Each row comes from the steps of one path. Every step used is in the known rows, and no mark comes twice. Write the path behind each row, first mark first.
Known rows
zelin nifikos diliz: [-0.31 -0.35 -1.10  1.28 -1.23 -0.18  0.41 -0.68 -0.49  0.00 -0.22  1.38
  0.14  0.04  0.22 -2.00  0.61 -0.84]
feruv zelin nifikos diliz dafan: [-0.77 -0.82 -0.81  0.28  0.47  0.63  0.38 -1.30 -0.58 -0.45 -1.16  0.92
  0.07  0.02  0.01 -2.82  0.63 -0.85]
feruv zelin: [-0.06 -0.35  0.20  0.79  0.75  0.79 -0.16  0.03  0.32  0.18 -0.39 -0.52
  0.01  0.25  0.36  1.21 -0.38  0.33]
kifu diliz dafan zelin nifikos: [-1.38 -0.48 -0.98 -1.55  1.00 -0.52  0.42 -0.72 -2.55 -0.76 -1.21 -1.31
  0.46  0.21  0.55 -5.64  1.91  0.27]
diliz nifikos kifu: [-0.56 -0.19 -0.01 -1.01 -0.79 -0.37  0.41 -0.79  2.08  0.28 -0.43 -0.10
  0.11 -0.01 -0.74 -4.06  0.46 -0.23]
feruv zelin nifikos: [-0.56 -0.68 -0.62  1.56  0.31  0.58 -0.07  0.13 -0.05  0.55 -0.52  0.27
  0.21  0.36  0.80  0.46  0.33  0.50]
kifu dafan: [-0.57  0.19  0.79 -0.78  0.29 -0.81  0.22 -0.84 -1.24 -0.15 -0.06 -0.09
  0.36  0.02  0.05 -2.49  0.20 -0.23]
zelin nifikos: [-0.48 -0.37 -0.87  0.78 -0.44 -0.20  0.10  0.10 -0.41  0.34 -0.22  0.61
  0.22  0.09  0.49 -0.92  0.66  0.13]
zelin nifikos kifu diliz: [-1.20 -0.46 -0.52  0.49 -1.41 -0.84  0.67  0.83 -0.61  0.32  0.33 -0.75
  0.57 -0.05  0.12 -4.11  1.08 -0.06]
nifikos kifu diliz dafan: [-0.94 -0.30  0.46 -1.87 -0.02 -0.71  0.72 -0.02 -0.55 -0.70 -0.27 -1.21
  0.31 -0.45 -0.96 -5.11  0.82 -0.38]
zelin nifikos kifu: [-0.85 -0.46 -0.63  0.18 -1.16 -0.47  0.34  0.19  0.70  0.40 -0.63  0.54
  0.28  0.38  0.40 -2.83  0.68 -0.03]
dafan diliz nifikos kifu feruv: [-0.79  0.00 -0.98 -1.68 -1.94 -0.29  0.63  0.20  1.25  0.09 -1.06 -1.27
 -0.19  0.57 -0.21 -2.66  1.04 -0.95]
nifikos diliz: [ 0.16  0.00 -0.40  0.48 -0.82  0.03  0.32 -0.79 -0.14 -0.35  0.10  0.72
 -0.11 -0.19 -0.31 -1.42 -0.04 -1.08]
kifu feruv zelin nifikos diliz dafan: [-0.77 -0.71 -1.06 -0.51 -0.38  0.25  0.30 -0.64 -0.57 -0.05 -0.52  0.09
 -0.18  0.34 -0.20 -2.88  0.78 -0.78]
dafan zelin nifikos: [-0.79 -0.27 -1.18 -0.15  0.55 -0.02 -0.04 -0.49 -1.10  0.00 -1.55 -0.27
  0.22  0.88  1.32 -2.42  1.13  0.56]
diliz feruv: [ 0.40  0.04 -0.29 -1.03 -0.62 -0.05 -0.11 -0.55  0.58 -0.29 -0.89 -0.81
  0.17  0.04 -0.44  0.17  0.48 -0.77]
kifu feruv zelin: [-0.05 -0.19 -0.08 -0.08 -0.02  0.50 -0.21  0.62  0.03  0.62  0.51 -1.34
 -0.25  0.67  0.13  0.90 -0.27  0.28]
dafan zelin nifikos diliz: [-0.60 -0.23 -1.57  0.20 -0.39 -0.03  0.25 -1.33 -1.15 -0.34 -1.39  0.38
  0.10  0.71  1.03 -3.70  1.05 -0.56]

Write each row's path
[-0.49 -0.05 -0.69 -2.14  1.01  0.15  0.30 -2.20 -0.97 -1.29 -2.02 -0.22
 -0.16  0.32  0.02 -4.86  0.73 -0.91] => nifikos diliz dafan zelin
[-0.47 -0.11 -0.07 -0.15 -0.49 -0.53  0.56 -0.32 -0.29  0.11  0.77 -1.07
  0.46 -0.66 -0.86 -3.04  0.85 -0.16] => kifu diliz nifikos
[-1.42 -0.57 -1.01 -2.33  0.77 -0.33  0.31 -1.18 -0.29 -0.57 -2.48 -0.49
  0.12  0.83  0.68 -6.30  1.51  0.17] => diliz dafan zelin nifikos kifu
[ 0.00 -0.25  0.01 -0.04 -0.08  0.26  0.07  0.02 -0.42 -0.22 -0.34 -2.48
  0.46 -0.05 -0.41  0.24  0.45 -0.61] => kifu diliz feruv zelin
[-0.34  0.01 -0.15 -1.33 -1.47 -0.54  0.17  0.82  0.86  0.49  0.45 -1.13
 -0.21  0.68 -0.33 -2.58  0.13 -0.04] => nifikos kifu feruv
[-1.08 -0.47 -1.17 -1.77  1.50 -0.11  0.06 -1.29 -1.30 -0.67 -2.12 -0.20
  0.14  0.54  0.77 -4.22  1.54  0.23] => diliz dafan zelin nifikos
[-0.90 -0.74 -0.45  0.99 -0.37  0.37  0.14  0.20  0.94  0.54 -1.07 -0.01
  0.22  0.68  0.70 -1.77  0.34  0.36] => feruv zelin nifikos kifu
[-0.87 -0.39 -0.98 -0.53 -1.88 -0.70  0.27  0.89  0.50  0.81  0.21 -0.44
  0.03  0.83  0.18 -3.12  0.87  0.16] => zelin nifikos kifu feruv
[-0.64 -0.40  0.01 -1.15 -0.86  0.06  0.17 -0.08  2.28  0.84 -0.09 -1.51
 -0.13  0.74 -0.69 -3.27  0.24  0.09] => diliz nifikos kifu feruv zelin
[-1.26 -0.11 -0.49 -1.03  0.82 -0.75  0.13 -1.34 -2.26 -0.27 -1.61 -0.42
  0.56  0.81  1.40 -4.88  1.30  0.34] => kifu dafan zelin nifikos
[-0.59 -0.60 -0.90  0.59 -0.48  0.26 -0.12  0.80 -0.35  0.97  0.42 -0.73
 -0.03  0.83  0.55  0.22  0.50  0.54] => kifu feruv zelin nifikos
[-0.92 -0.35 -0.79 -0.13 -0.12  0.23  0.26 -1.05 -1.46 -0.47 -2.84 -1.04
  0.69  0.50  1.19  0.55  1.41 -1.28] => kifu dafan diliz feruv zelin nifikos
[-0.66 -0.50 -1.03 -0.53 -0.35 -0.16  0.54 -1.40 -0.71 -0.59 -0.96  1.49
  0.07 -0.36 -0.32 -3.87  1.04 -1.12] => zelin nifikos diliz dafan
[-0.29 -0.03 -0.94 -0.32 -0.36  0.29  0.46 -0.65  0.45 -0.36 -1.40 -0.22
  0.05 -0.06  0.13  0.15  0.95 -0.89] => dafan diliz nifikos
[-1.45 -0.42 -1.22 -3.26 -0.02 -0.63  0.24 -0.56 -0.36 -0.12 -1.77 -1.36
 -0.04  1.21  0.46 -6.61  1.65  0.20] => diliz dafan zelin nifikos kifu feruv
[-0.74 -0.05  0.25 -1.44 -0.38  0.10  0.43 -1.01  0.04 -0.77 -3.07 -1.99
  0.46  0.63  0.68 -0.77  0.68 -1.58] => nifikos kifu dafan diliz feruv zelin
[-0.83 -0.02 -1.03 -1.62 -0.45 -0.82  0.31 -2.77 -1.79 -0.88 -2.56 -0.62
  0.64  0.73  0.60 -5.84  1.69 -1.51] => kifu dafan zelin nifikos diliz feruv
[-0.26 -0.08 -0.01 -1.19 -1.60 -0.70  0.48  0.15  0.35 -0.36 -0.37 -2.10
  0.51 -0.09 -0.77 -2.94  0.88 -0.94] => nifikos kifu diliz feruv
[-0.44 -0.50 -1.61  0.67 -0.52  0.94  0.11 -0.25 -0.20 -0.32 -2.83 -0.86
  0.32  0.57  1.16  2.85  1.24 -1.04] => dafan diliz feruv zelin nifikos
[-0.94 -0.33 -1.20 -1.46 -1.05 -0.79  0.42 -0.32 -0.66 -0.29 -2.00 -2.52
  0.71  0.74  0.55 -5.66  1.95 -0.42] => dafan zelin nifikos kifu diliz feruv
[-0.28 -0.17 -1.89 -0.82 -0.86 -0.12  0.09 -1.84 -0.56 -0.68 -2.24 -0.51
  0.26  0.75  0.63 -3.59  1.47 -1.40] => dafan zelin nifikos diliz feruv
[-1.13 -0.12 -0.83 -1.49 -1.65 -0.82  0.67 -0.86 -0.67 -0.52 -2.90 -0.79
  0.68  0.57  0.74 -2.98  1.78 -1.65] => zelin nifikos kifu dafan diliz feruv
[ 0.26 -0.22 -0.06 -0.26  0.26  0.67 -0.30 -0.51  0.94 -0.11 -1.29 -1.20
  0.13  0.26 -0.06  1.66  0.06 -0.52] => diliz feruv zelin
[ 0.11 -0.18 -0.62 -0.18  0.05  1.17 -0.01 -0.27  0.14 -0.69 -2.54 -1.50
  0.12  0.50  0.68  3.81  0.52 -1.30] => dafan diliz feruv zelin
